Below is a small trained network, with its code and all its weights. Each question gives an input and a class and asks what happens when units are switched off, that is, made to give their printed mean instead of their output.

import numpy as np


def w(rows, s, z=0):
    codes = np.array(rows[::2]) - 128.0
    scale = np.full(codes.shape[1], s)
    scale[-1] = z or s
    return codes * scale


def norm(h):
    return h / np.sqrt((h * h).mean(-1, keepdims=True) + 1e-5)


def f(y):
    return np.maximum(y, 0)


def log_softmax(a):
    a = a - a.max(-1, keepdims=True)
    return a - np.log(np.exp(a).sum(-1, keepdims=True))


def net(x, mask):
    res = np.array(x, float).reshape(1, 3) / 4 @ E
    u = 0
    for l in range(2):
        y = f(norm(res) @ A[l][:, :-1].T + A[l][:, -1])
        res = res + np.where(mask[u : u + 9], y, B[l][:, -1]) @ B[l][:, :-1]
        u += 9
    return log_softmax(norm(res)[-1] @ U[:, :-1].T + U[:, -1])


A, B = {}, {}
E = w([
[125,2,55],'x0',
[59,106,196],'x1',
[70,140,87],'x2',
],0.0073)
A[0] = w([
[133,190,126,125],'L0N1',
[102,61,254,138],'L0N2',
[132,169,49,35],'L0N3',
[35,196,160,6],'L0N4',
[141,218,71,150],'L0N5',
[106,138,140,6],'L0N6',
[82,179,95,13],'L0N7',
[181,64,229,7],'L0N8',
[43,170,36,100],'L0N9',
],0.007,0.0023)
B[0] = w([
[114,188,119,190],'L0N1',
[205,149,93,253],'L0N2',
[100,133,109,168],'L0N3',
[117,117,144,203],'L0N4',
[148,30,100,223],'L0N5',
[101,99,144,129],'L0N6',
[120,116,103,155],'L0N7',
[138,81,120,182],'L0N8',
[3,124,114,211],'L0N9',
],0.0074,0.0035)
A[1] = w([
[201,214,249,174],'L1N1',
[119,177,37,6],'L1N2',
[110,100,228,100],'L1N3',
[197,8,136,171],'L1N4',
[26,95,136,94],'L1N5',
[112,166,32,103],'L1N6',
[13,147,82,248],'L1N7',
[81,129,197,250],'L1N8',
[200,100,3,145],'L1N9',
],0.0074,0.0023)
B[1] = w([
[146,197,155,248],'L1N1',
[120,100,128,158],'L1N2',
[101,47,132,165],'L1N3',
[123,104,255,251],'L1N4',
[170,142,105,195],'L1N5',
[133,82,83,185],'L1N6',
[109,34,64,252],'L1N7',
[161,142,57,199],'L1N8',
[137,81,156,255],'L1N9',
],0.0062,0.0047)
U = w([
[194,73,200,250],'0',
[139,84,2,250],'1',
[174,200,193,250],'2',
[159,139,141,6],'3',
[161,180,108,6],'4',
[161,149,77,6],'5',
[157,163,188,6],'6',
[164,178,104,6],'7',
],0.0074,0.0023)

Each question gives the input, the list of numbers given to net, and the class t.
The units are the neurons (one row each of A and B). Each row of codes is followed by its name. A weight is (code - 128) times the scale printed after its matrix; where a second scale follows, it is the last column's (A, B and U).
mask holds one flag per neuron, layer by layer. A switched-off neuron (its flag False) gives its mean, the last column of its row in B, instead of its output. The means were averaged over made-up inputs and are rounded, as every weight is.
A unit's drop is (log p(t) with every unit on - log p(t) with that unit switched off) / (log p(t) with every unit on - log p(t) with every unit switched off).
The circuit of an input: a set's keep is (log p(t) with only the set's units on - log p(t) with every unit switched off) / (log p(t) with every unit on - log p(t) with every unit switched off). Starting from the 12 units with the biggest drops (on a tie, the unit counted first), units are removed one at a time, each time the one whose removal leaves the highest keep (on an exact tie, the one counted first), for as long as the keep stays at least 0.8.
units of the circuit, in order: the units of the circuit, biggest drop first
unit that matters most: the unit with the biggest drop
top k neurons: the k neurons with the biggest drops, biggest first
drop of u: that unit's drop, to one decimal
input [-6,-4,6], class 1: unit that matters most : L0N5
input [-7,3,8], class 1: units of the circuit, in order : [L1N7 L1N4 L0N5]
input [-2,7,6], class 1: top 3 neurons : [L1N7 L1N4 L1N8]
input [-3,3,5], class 1: units of the circuit, in order : [L1N7 L1N4]
input [-4,7,6], class 1: top 3 neurons : [L1N7 L1N4 L1N8]
input [-6,-1,5], class 1: units of the circuit, in order : [L0N5 L1N7 L1N4]
input [-5,-7,6], class 1: drop of L0N5 : 0.2
input [-7,-5,5], class 1: drop of L0N7 : 0.1
input [-8,-1,6], class 1: drop of L1N7 : 0.3
input [-2,3,3], class 1: drop of L1N7 : 0.2
